Each row is followed by its class.
[ 15.4  -0.7  -2.6 -18.6  -7.7 -12.3 -19.3   1.8   4.1  -3.5  12.6  13.9
  10.5   3.4  16.6 -12.4   2.0  -6.3  -1.6   5.7   5.5  -3.6  -3.0   1.4
  -2.8]
vulus
[-13.8  -5.9 -14.8   6.3  -5.7  13.6   7.0   3.6   1.1 -10.2   0.6  -6.6
 -19.7  10.6 -13.3  -3.6  -4.4 -26.3  -8.4  -6.7   4.6  -2.4   4.5 -21.1
 -10.7]
tuso
[ 29.6  11.8 -20.6  -7.0  -1.8  -7.9 -19.2  11.9  10.9   4.3  12.6   8.2
  -5.6  -2.3  12.1   2.7  -7.6  -9.5   3.6  -1.7   1.5 -10.3  -5.7   3.7
   1.4]
vulus
[  9.1   8.4  13.0 -17.1   2.2  -3.0  -1.8   4.1  22.3  29.1  14.0   2.4
   8.1   1.1  19.7  32.7 -17.4  30.8  -7.7  -0.6 -11.5  -9.1  -2.8  34.0
  18.1]
goge
[-38.1 -12.6  39.0   6.1   5.7  11.5   7.2  -8.9  13.6   8.9 -15.5 -13.8
   9.9  -5.2  20.7  11.8   4.3  38.2   9.9   4.8  -8.7   0.5  -2.2   2.0
   9.0]
goge
[ 41.5  20.8  11.2 -30.0  -6.2 -26.1 -19.2  11.4   5.6  19.9  18.5   0.4
  38.0 -10.4  20.6  -9.7  -7.8  -0.6   1.3   6.6  -2.7 -14.9  -3.6  26.3
   7.7]
vulus
[ 30.1  37.8 -24.1  -5.9  12.2  -0.4 -22.0  32.1   7.6  22.1 -10.4  21.3
  10.2   8.9  24.1  37.1  -6.8  -2.9  -3.1   1.3 -24.7  -3.9   7.2  22.3
   2.6]
vulus
[  7.2  -8.9 -13.8   7.1   5.5  -8.1  -9.1  12.6 -10.6 -12.6 -11.7   9.9
  -0.8  -5.2   6.3   3.1   9.1  12.0  18.8  -0.7  -7.3  10.5   4.7   0.5
  -1.7]
vulus
[ -6.2  17.1  -6.2  -5.3  -4.4  16.0   3.0   6.3   0.3   6.8   5.9  -3.3
 -13.2  17.0 -16.6  -4.9  -2.9 -33.2 -27.5  -5.0   0.3  -5.0  -1.6 -10.5
  -6.7]
tuso
[  2.8   8.4  23.2 -30.3   1.7   5.9 -11.2  26.3  18.4   2.6   7.2 -26.7
  23.3   4.7  24.3   4.2  -8.2  -8.7   3.1  -1.4 -25.5 -19.5  -5.8   4.1
  -2.2]
goge
[ 21.9   4.8  -1.8  -9.5   0.9 -14.3 -23.5   3.7   5.1  -4.3   5.5  19.2
  -5.5  -2.3  14.5 -17.2 -11.7 -16.9  -7.9   0.4   6.4  11.0  -6.5  -4.7
   8.5]
vulus
[-13.6  -0.5  -1.6   1.5 -14.3  18.6 -10.2 -11.4  -2.1 -20.0   5.0  10.5
  -2.4  19.4  -2.7 -13.1  12.0 -29.3 -21.6   6.9  14.0  -2.4   6.0  -8.8
 -11.5]
tuso
[  1.5  -0.8  19.4 -15.3   3.5   9.9  15.2  -7.8 -18.2 -40.8 -22.9 -18.8
  29.7  -2.5 -24.8 -30.7   0.3 -73.0 -17.6   0.8   8.2   8.7   8.3  -4.4
 -23.7]
tuso
[-15.7 -24.3  42.7 -45.6  -4.3  -2.1  -5.3 -14.5   0.2 -16.2  31.7  -0.1
   9.5  15.0   2.3 -42.1  -1.7  -7.3 -30.5  -1.6  12.5  10.5  -5.5   1.3
   4.2]
tuso
[ 26.0   2.3  -5.5 -19.1  -1.5 -11.6 -11.3  -1.4  -6.1  -8.0  10.1   8.9
   4.8  -0.7  -2.1 -18.8  -3.4 -19.5  -6.8   0.0   2.8   4.1  -3.7   0.0
  -0.2]
vulus
[  0.8  27.6  -3.0  -5.8  10.7  11.2 -15.1  17.3 -12.4  -7.6 -10.3  12.8
   4.4  16.5  -4.3  -4.3  12.7 -40.9 -21.8   0.8 -15.6  11.4   3.5  -8.3
 -15.9]
tuso
[-16.8 -15.9   2.1  -9.0  -8.8  10.1  -2.0  -5.2   0.5  17.2  20.8  18.9
   3.3  26.4  15.5  20.5   1.7  50.4 -13.0   5.9   1.6  -5.5  17.0  24.8
  13.0]
goge
[-21.8  -6.0  29.7 -26.4  -3.4  17.4   3.3   3.4  -4.9 -13.0   9.1 -16.7
  17.5  25.9  -7.2 -18.7   3.2 -39.1 -33.2  -3.9  -6.0  -2.0   4.4  -5.7
 -14.0]
tuso
[-11.8  -9.4  32.3 -33.0  -4.1   9.6 -11.0  -5.8  -1.6 -24.3  13.7  -6.2
  20.6  19.0   1.8 -33.4   8.2 -34.7 -22.4   4.6   3.3   1.0  -4.1  -7.3
 -12.7]
tuso
[-38.7  -4.1  -7.1  24.9   8.1  28.1  18.8  -5.3  16.1  -3.7 -31.6  -2.2
 -39.4  -2.5   2.0  29.6  -1.0  -0.5 -13.9  -3.1 -10.3  15.6   0.3 -18.3
   5.0]
goge
[  9.6   8.4   3.2 -17.8   5.5   6.1  -7.9  20.0  27.4  22.0  13.8  -4.4
  -0.8   6.8  22.7  30.2 -10.5  12.6  -3.3  -4.9 -19.6 -15.2  -6.8  17.7
   8.8]
goge
[ 35.8  27.3 -24.5  28.9  -0.3 -23.9  -9.5  -5.7  -0.8  37.0  -1.5  37.0
   5.8 -15.9  13.9  28.6   1.7  53.4  21.2  10.0   3.5  -0.3   0.5  30.7
  24.8]
vulus
[-26.2 -63.6  78.5 -55.6 -17.8 -11.0 -17.7 -41.1   4.8 -37.8  43.3   1.9
  44.0   9.5  30.6 -65.6  13.6  26.7 -18.2  17.6  30.7   8.9  -4.5  16.4
  10.8]
goge
[-16.1  -8.2   2.8  -7.5   6.3  19.9   4.7   4.1  -0.8  -6.4  19.2  -8.6
  -5.9  27.8 -17.6  10.6   0.1 -11.9 -21.9 -10.0 -18.6  -3.6   3.1   3.0
 -17.7]
tuso
